Here is a tiny trained network, its code and every weight. The questions are about switching its units off for an input and a class, where a switched-off unit gives its printed mean instead of its output.

import numpy as np


def w(rows, s, z=0):
    codes = np.array(rows[::2]) - 128.0
    scale = np.full(codes.shape[1], s)
    scale[-1] = z or s
    return codes * scale


def f(y):
    return np.maximum(y, 0)


def log_softmax(a):
    a = a - a.max(-1, keepdims=True)
    return a - np.log(np.exp(a).sum(-1, keepdims=True))


def net(x, mask):
    res = np.array(x, float).reshape(1, 3) / 4 @ E
    y = f(res @ A[0][:, :-1].T + A[0][:, -1])
    res = res + np.where(mask, y, B[0][:, -1]) @ B[0][:, :-1]
    return log_softmax(res[-1] @ U[:, :-1].T + U[:, -1])


A, B = {}, {}
E = w([
[132,118,7,78],'x0',
[203,36,142,163],'x1',
[97,51,202,36],'x2',
],0.013)
A[0] = w([
[62,154,171,175,163],'n0',
[204,27,127,173,90],'n1',
[176,152,63,228,117],'n2',
[84,117,37,54,163],'n3',
[122,110,94,125,94],'n4',
[124,102,97,113,213],'n5',
[83,74,162,82,128],'n6',
[84,27,140,84,139],'n7',
[114,92,147,44,92],'n8',
[2,157,126,103,153],'n9',
[131,135,220,155,254],'n10',
],0.015,0.0048)
B[0] = w([
[129,68,115,128,203],'n0',
[58,146,5,108,229],'n1',
[139,146,175,181,253],'n2',
[135,68,134,154,225],'n3',
[128,110,156,131,153],'n4',
[163,66,162,107,174],'n5',
[112,139,142,174,216],'n6',
[114,161,161,159,229],'n7',
[156,176,174,170,206],'n8',
[20,144,83,119,217],'n9',
[123,77,146,123,245],'n10',
],0.016,0.015)
U = w([
[137,209,177,206,107],'0',
[71,150,63,105,132],'1',
[143,4,150,126,111],'2',
[135,96,143,115,251],'3',
[209,143,140,62,99],'4',
[210,146,154,49,99],'5',
[171,130,138,15,98],'6',
],0.013)

Each question gives the input, the list of numbers given to net, and the class t.
The units are the neurons (one row each of A and B). Each row of codes is followed by its name. A weight is (code - 128) times the scale printed after its matrix; where a second scale follows, it is the last column's (A, B and U).
mask holds one flag per neuron, in row order. A switched-off neuron (its flag False) gives its mean, the last column of its row in B, instead of its output. The means were averaged over made-up inputs and are rounded, as every weight is.
A unit's drop is (log p(t) with every unit on - log p(t) with that unit switched off) / (log p(t) with every unit on - log p(t) with every unit switched off).
The circuit of an input: a set's keep is (log p(t) with only the set's units on - log p(t) with every unit switched off) / (log p(t) with every unit on - log p(t) with every unit switched off). Starting from all 11 units, units are removed one at a time, each time the one whose removal leaves the highest keep (on an exact tie, the one counted first), for as long as the keep stays at least 0.8.
circuit, biggest first: the units of the circuit, biggest drop first
top k neurons: the k neurons with the biggest drops, biggest first
drop when u is switched off: that unit's drop, to one decimal
input [8,-6,-2], class 2: top 3 neurons : (n3, n1, n5)
input [5,-2,1], class 2: circuit, biggest first : (n3)
input [1,5,-4], class 1: top 4 neurons : (n1, n8, n7, n6)
input [7,-6,4], class 2: top 3 neurons : (n3, n1, n5)
input [-5,-6,-3], class 1: top 2 neurons : (n9, n3)
input [-3,-1,-3], class 3: top 2 neurons : (n8, n7)
input [8,-5,0], class 2: top 2 neurons : (n3, n1)
input [4,-3,4], class 0: top 4 neurons : (n8, n1, n10, n0)
input [6,7,-7], class 0: top 4 neurons : (n2, n9, n0, n10)
input [4,1,6], class 0: top 2 neurons : (n8, n7)
input [-4,-6,8], class 0: top 2 neurons : (n8, n1)
input [-4,3,-2], class 2: top 2 neurons : (n9, n10)
input [-8,-5,-3], class 2: top 3 neurons : (n0, n1, n10)
input [-3,-5,8], class 0: circuit, biggest first : (n8)
input [-8,-8,-2], class 1: top 2 neurons : (n9, n3)
input [4,2,8], class 0: drop when n8 is switched off : 0.1
input [4,7,4], class 1: drop when n1 is switched off : 1.2
input [-1,7,4], class 1: drop when n1 is switched off : 1.0
